Here is a tiny trained network, its code and every weight. The questions are about switching its units off for an input and a target symbol, where a switched-off unit gives its printed mean instead of its output.

import numpy as np


def w(rows, s, z=0):
    codes = np.array(rows[::2]) - 128.0
    scale = np.full(codes.shape[1], s)
    scale[-1] = z or s
    return codes * scale


def norm(h):
    return h / np.sqrt((h * h).mean(-1, keepdims=True) + 1e-5)


def f(y):
    return y / 2 * (1 + np.tanh(0.7978845608 * (y + 0.044715 * y**3)))


def softmax(a):
    e = np.exp(a - a.max(-1, keepdims=True))
    return e / e.sum(-1, keepdims=True)


def log_softmax(a):
    a = a - a.max(-1, keepdims=True)
    return a - np.log(np.exp(a).sum(-1, keepdims=True))


def net(x, mask):
    ids = ['ΓΣΦαδθλμπτω'.index(c) for c in x.split()]
    T = len(ids)
    res = E[ids] + P[:T]
    r = norm(res)
    for j in range(3):
        rows = slice(2 * j, 2 * j + 2)
        q, k, v = (r @ M[0][rows].T for M in (Q, K, V))
        z = softmax(np.where(np.tri(T) > 0, q @ k.T / 2**0.5, -1e9)) @ v
        o = O[0][rows]
        res = res + np.where(mask[j], z, o[:, -1]) @ o[:, :-1]
    y = f(norm(res) @ A[0][:, :-1].T + A[0][:, -1])
    res = res + np.where(mask[3:7], y, B[0][:, -1]) @ B[0][:, :-1]
    return log_softmax(norm(res)[-1] @ U[:, :-1].T + U[:, -1])


Q, K, V, O, A, B = {}, {}, {}, {}, {}, {}
E = w([
[49,155,106,251,84],'Γ',
[153,124,182,158,125],'Σ',
[155,108,175,157,135],'Φ',
[179,83,141,163,85],'α',
[169,136,170,174,148],'δ',
[157,102,167,158,136],'θ',
[198,124,129,181,130],'λ',
[176,98,140,160,130],'μ',
[168,79,147,159,122],'π',
[161,105,182,177,144],'τ',
[182,80,130,159,105],'ω',
],0.013)
P = w([
[53,177,47,46,146],'0',
[253,210,210,83,29],'1',
[249,221,218,113,36],'2',
[206,76,250,129,184],'3',
[214,45,233,143,175],'4',
[214,31,229,155,155],'5',
[211,21,219,173,141],'6',
[220,15,212,184,130],'7',
[220,32,210,198,121],'8',
[225,25,215,193,104],'9',
[216,38,191,208,87],'10',
],0.0062)
Q[0] = w([
[152,199,178,90,60],'h1',
[104,135,116,68,168],'h1',
[129,148,105,64,165],'h2',
[139,131,159,184,102],'h2',
[150,254,156,47,68],'h3',
[186,102,197,185,15],'h3',
],0.0099)
K[0] = w([
[100,85,89,72,167],'h1',
[214,65,200,154,149],'h1',
[205,123,255,142,33],'h2',
[79,70,40,127,121],'h2',
[111,131,41,37,244],'h3',
[53,162,88,197,108],'h3',
],0.008)
V[0] = w([
[249,149,138,68,153],'h1',
[139,180,190,50,127],'h1',
[196,167,65,148,132],'h2',
[122,94,77,33,188],'h2',
[80,127,34,146,162],'h3',
[36,157,97,170,99],'h3',
],0.019)
O[0] = w([
[121,78,17,178,108,69],'h1',
[123,156,48,111,154,32],'h1',
[73,81,121,116,177,124],'h2',
[184,91,119,112,156,57],'h2',
[87,176,159,98,251,54],'h3',
[69,192,131,159,168,254],'h3',
],0.021,0.0069)
A[0] = w([
[55,14,145,2,145,254],'n1',
[32,96,130,156,60,169],'n2',
[176,148,66,104,31,44],'n3',
[195,77,162,88,187,34],'n4',
],0.016,0.0078)
B[0] = w([
[125,236,170,162,32,205],'n1',
[225,67,98,19,116,255],'n2',
[101,93,253,199,177,226],'n3',
[32,69,54,63,125,158],'n4',
],0.015,0.0078)
U = w([
[107,185,140,110,231,159],'Γ',
[137,197,88,252,114,109],'Σ',
[226,159,119,132,181,188],'Φ',
[190,188,170,60,30,75],'α',
[105,190,38,121,111,207],'δ',
[151,135,89,41,155,254],'θ',
[37,111,99,230,132,105],'λ',
[92,71,113,133,201,200],'μ',
[164,69,203,12,140,54],'π',
[148,98,202,203,111,112],'τ',
[37,90,141,108,64,46],'ω',
],0.016,0.0087)

Each question gives the input, a string of symbols that net reads in full, and the target symbol t.
The units are the heads (2 rows each of Q, K, V and O) and the neurons (one row each of A and B). Each row of codes is followed by its name. A weight is (code - 128) times the scale printed after its matrix; where a second scale follows, it is the last column's (O, A, B and U).
mask holds one flag per unit, heads first, then neurons. A switched-off unit (its flag False) gives its mean, the last column of its rows in O or B, instead of its output. The means were averaged over made-up inputs and are rounded, as every weight is.
A unit's drop is (log p(t) with every unit on - log p(t) with that unit switched off) / (log p(t) with every unit on - log p(t) with every unit switched off).
The circuit of an input: a set's keep is (log p(t) with only the set's units on - log p(t) with every unit switched off) / (log p(t) with every unit on - log p(t) with every unit switched off). Starting from all 7 units, units are removed one at a time, each time the one whose removal leaves the highest keep (on an exact tie, the one counted first), for as long as the keep stays at least 0.8.
circuit, biggest first: the units of the circuit, biggest drop first
unit that matters most: the unit with the biggest drop
top k neurons: the k neurons with the biggest drops, biggest first
which heads matter: for each layer, one digit per head in row order, 1 if its drop is at least 0.15 and else 0, layers parted by /
input α Γ θ Φ τ τ π δ, target π: top 3 neurons : [n2; n1; n3]
input τ Γ α τ τ Γ, target α: circuit, biggest first : [n2]
input α Γ ω θ τ τ π Φ τ τ τ, target π: circuit, biggest first : [n2; h2]
input Σ Φ τ θ τ τ Γ τ τ τ α, target δ: circuit, biggest first : [h3; h1; n3]
input ω τ τ, target ω: circuit, biggest first : [n4; n1; h2]
input θ τ Φ π α Φ ω τ τ Γ τ, target Φ: which heads matter : 011
input θ θ τ τ θ Γ τ λ τ τ, target Φ: top 2 neurons : [n3; n2]
input Γ λ τ τ Σ Γ ω Γ α π, target Γ: which heads matter : 001
input λ Σ θ, target λ: which heads matter : 111
input τ Γ θ τ τ α π τ, target α: which heads matter : 010
input τ τ Σ τ τ τ Γ τ Φ τ τ, target α: circuit, biggest first : [h2; n2]
input Φ θ δ, target Φ: circuit, biggest first : [h2; h1]
input π τ τ τ τ Γ Φ τ, target μ: circuit, biggest first : [h2; n4; n2]
input ω τ ω, target ω: unit that matters most : n4
input τ θ α, target τ: circuit, biggest first : [n3; h1]
input τ τ Γ Φ δ, target α: which heads matter : 010
input δ Σ τ Γ τ τ, target θ: circuit, biggest first : [n2; h1; n3]
input θ Φ θ Γ, target Φ: which heads matter : 011
input Γ ω α ω Γ ω Γ, target Γ: which heads matter : 001
input Σ Γ π, target δ: circuit, biggest first : [h1]
input Φ τ Γ μ τ μ Σ Σ Φ λ, target Σ: which heads matter : 001
input λ λ α Σ τ τ Γ ω ω τ, target ω: which heads matter : 111
